Below is a small trained network, with its code and all its weights. Each question gives an input and a class and asks what happens when units are switched off, that is, made to give their printed mean instead of their output.

import numpy as np


def w(rows, s, z=0):
    codes = np.array(rows[::2]) - 128.0
    scale = np.full(codes.shape[1], s)
    scale[-1] = z or s
    return codes * scale


def norm(h):
    return h / np.sqrt((h * h).mean(-1, keepdims=True) + 1e-5)


def f(y):
    return np.maximum(y, 0)


def log_softmax(a):
    a = a - a.max(-1, keepdims=True)
    return a - np.log(np.exp(a).sum(-1, keepdims=True))


def net(x, mask):
    res = np.array(x, float).reshape(1, 4) / 4 @ E
    u = 0
    for l in range(3):
        y = f(norm(res) @ A[l][:, :-1].T + A[l][:, -1])
        res = res + np.where(mask[u : u + 6], y, B[l][:, -1]) @ B[l][:, :-1]
        u += 6
    return log_softmax(norm(res)[-1] @ U[:, :-1].T + U[:, -1])


A, B = {}, {}
E = w([
[64,92,159,169,128,65,64,167,125],'x0',
[164,189,140,104,128,97,147,239,66],'x1',
[54,142,102,25,2,142,111,153,163],'x2',
[113,95,35,188,99,172,131,153,57],'x3',
],0.0097)
A[0] = w([
[147,198,96,87,165,216,174,69,95,22],'L0N1',
[191,165,98,45,137,217,215,51,103,29],'L0N2',
[147,206,170,22,187,11,121,22,179,15],'L0N3',
[106,163,19,102,57,71,81,117,165,210],'L0N4',
[200,77,174,199,228,119,142,84,69,89],'L0N5',
[65,78,144,182,110,2,89,146,123,1],'L0N6',
],0.0065,0.0074)
B[0] = w([
[226,130,150,211,42,94,134,124,178,156],'L0N1',
[191,162,38,158,84,51,75,134,208,184],'L0N2',
[163,1,184,71,173,120,179,201,190,187],'L0N3',
[104,187,141,142,198,99,182,76,101,254],'L0N4',
[51,219,143,113,148,94,170,50,93,249],'L0N5',
[238,167,40,188,59,56,164,154,231,156],'L0N6',
],0.0092,0.006)
A[1] = w([
[95,47,133,181,121,191,73,2,211,71],'L1N1',
[91,174,74,175,100,117,129,89,69,182],'L1N2',
[42,135,97,22,29,148,131,138,163,68],'L1N3',
[39,87,148,186,135,34,30,163,134,2],'L1N4',
[139,70,41,198,76,254,109,133,43,105],'L1N5',
[185,208,168,139,146,134,116,255,83,50],'L1N6',
],0.0093,0.004)
B[1] = w([
[177,210,127,61,125,205,84,219,53,211],'L1N1',
[89,62,174,114,133,94,93,122,180,254],'L1N2',
[144,135,170,247,160,133,179,74,55,186],'L1N3',
[231,151,83,135,75,141,171,126,158,178],'L1N4',
[159,44,176,98,129,48,134,208,133,189],'L1N5',
[151,145,107,69,124,204,76,110,110,202],'L1N6',
],0.013,0.009)
A[2] = w([
[180,114,114,173,224,130,110,98,113,86],'L2N1',
[136,150,114,68,88,180,74,133,62,16],'L2N2',
[125,98,140,168,144,138,117,92,88,101],'L2N3',
[133,159,174,63,126,138,141,101,208,254],'L2N4',
[220,160,62,180,61,93,120,111,160,38],'L2N5',
[99,120,159,92,8,152,172,129,143,129],'L2N6',
],0.011,0.003)
B[2] = w([
[151,134,125,163,70,141,143,100,117,209],'L2N1',
[89,141,91,139,150,169,72,138,129,216],'L2N2',
[146,176,139,138,136,107,127,120,148,174],'L2N3',
[83,84,100,148,105,101,93,159,117,254],'L2N4',
[111,140,68,81,112,129,172,125,205,233],'L2N5',
[252,130,144,163,112,119,122,104,120,158],'L2N6',
],0.017,0.0074)
U = w([
[176,156,68,127,76,105,136,112,189,201],'0',
[101,184,162,209,128,111,147,24,62,144],'1',
[126,163,116,92,139,216,48,155,73,152],'2',
[153,41,196,123,130,72,107,161,144,164],'3',
[5,103,83,102,129,104,115,115,159,219],'4',
[137,113,157,129,151,183,154,116,142,24],'5',
[121,88,143,96,183,201,184,91,130,2],'6',
[107,106,128,122,161,182,178,113,113,30],'7',
],0.021,0.0066)

Each question gives the input, the list of numbers given to net, and the class t.
The units are the neurons (one row each of A and B). Each row of codes is followed by its name. A weight is (code - 128) times the scale printed after its matrix; where a second scale follows, it is the last column's (A, B and U).
mask holds one flag per neuron, layer by layer. A switched-off neuron (its flag False) gives its mean, the last column of its row in B, instead of its output. The means were averaged over made-up inputs and are rounded, as every weight is.
A unit's drop is (log p(t) with every unit on - log p(t) with that unit switched off) / (log p(t) with every unit on - log p(t) with every unit switched off).
The circuit of an input: a set's keep is (log p(t) with only the set's units on - log p(t) with every unit switched off) / (log p(t) with every unit on - log p(t) with every unit switched off). Starting from the 12 units with the biggest drops (on a tie, the unit counted first), units are removed one at a time, each time the one whose removal leaves the highest keep (on an exact tie, the one counted first), for as long as the keep stays at least 0.8.
circuit, biggest first: the units of the circuit, biggest drop first
top k neurons: the k neurons with the biggest drops, biggest first
k most important neurons of layer l: the k neurons of layer l with the biggest drops, biggest first
drop of u: that unit's drop, to one decimal
input [-6,-7,2,7], class 2: top 4 neurons	[L1N1 L2N2 L1N4 L0N6]
input [-7,8,-1,-2], class 2: circuit, biggest first	[L1N6]
input [-5,7,-1,-8], class 3: top 4 neurons	[L0N3 L1N1 L2N4 L2N5]
input [5,-7,7,-1], class 1: 2 most important neurons of layer 1	[L1N3 L1N6]
input [6,6,-1,4], class 0: top 3 neurons	[L1N4 L1N1 L2N5]
input [8,4,1,8], class 0: top 2 neurons	[L1N4 L0N6]
input [-6,-1,-8,-7], class 1: 2 most important neurons of layer 2	[L2N5 L2N1]
input [0,5,6,-7], class 3: top 3 neurons	[L0N3 L1N1 L0N5]
input [-2,3,-4,3], class 1: top 2 neurons	[L0N5 L1N1]
input [-5,8,6,3], class 2: top 3 neurons	[L1N6 L0N5 L2N2]
input [6,6,-5,6], class 0: top 2 neurons	[L1N1 L1N4]
input [1,7,-6,-6], class 2: top 3 neurons	[L1N6 L1N3 L0N4]
input [2,2,2,0], class 4: circuit, biggest first	[L0N4 L1N4]
input [7,6,7,7], class 0: top 3 neurons	[L1N4 L0N5 L1N1]
input [7,2,0,8], class 3: 2 most important neurons of layer 0	[L0N2 L0N3]
input [-3,0,1,-5], class 3: top neuron	[L0N3]
input [-3,-7,-2,-6], class 2: top 2 neurons	[L1N1 L1N2]
input [7,7,5,-1], class 0: top 4 neurons	[L1N4 L1N1 L2N5 L0N6]
input [6,-6,-5,0], class 0: 3 most important neurons of layer 0	[L0N6 L0N4 L0N5]
input [1,3,-5,5], class 1: circuit, biggest first	[L0N5]
input [-5,-8,-3,-1], class 2: drop of L1N1	1.5
input [-1,-8,6,4], class 2: drop of L0N5	0.2
input [-2,-4,0,-5], class 3: drop of L1N4	0.0
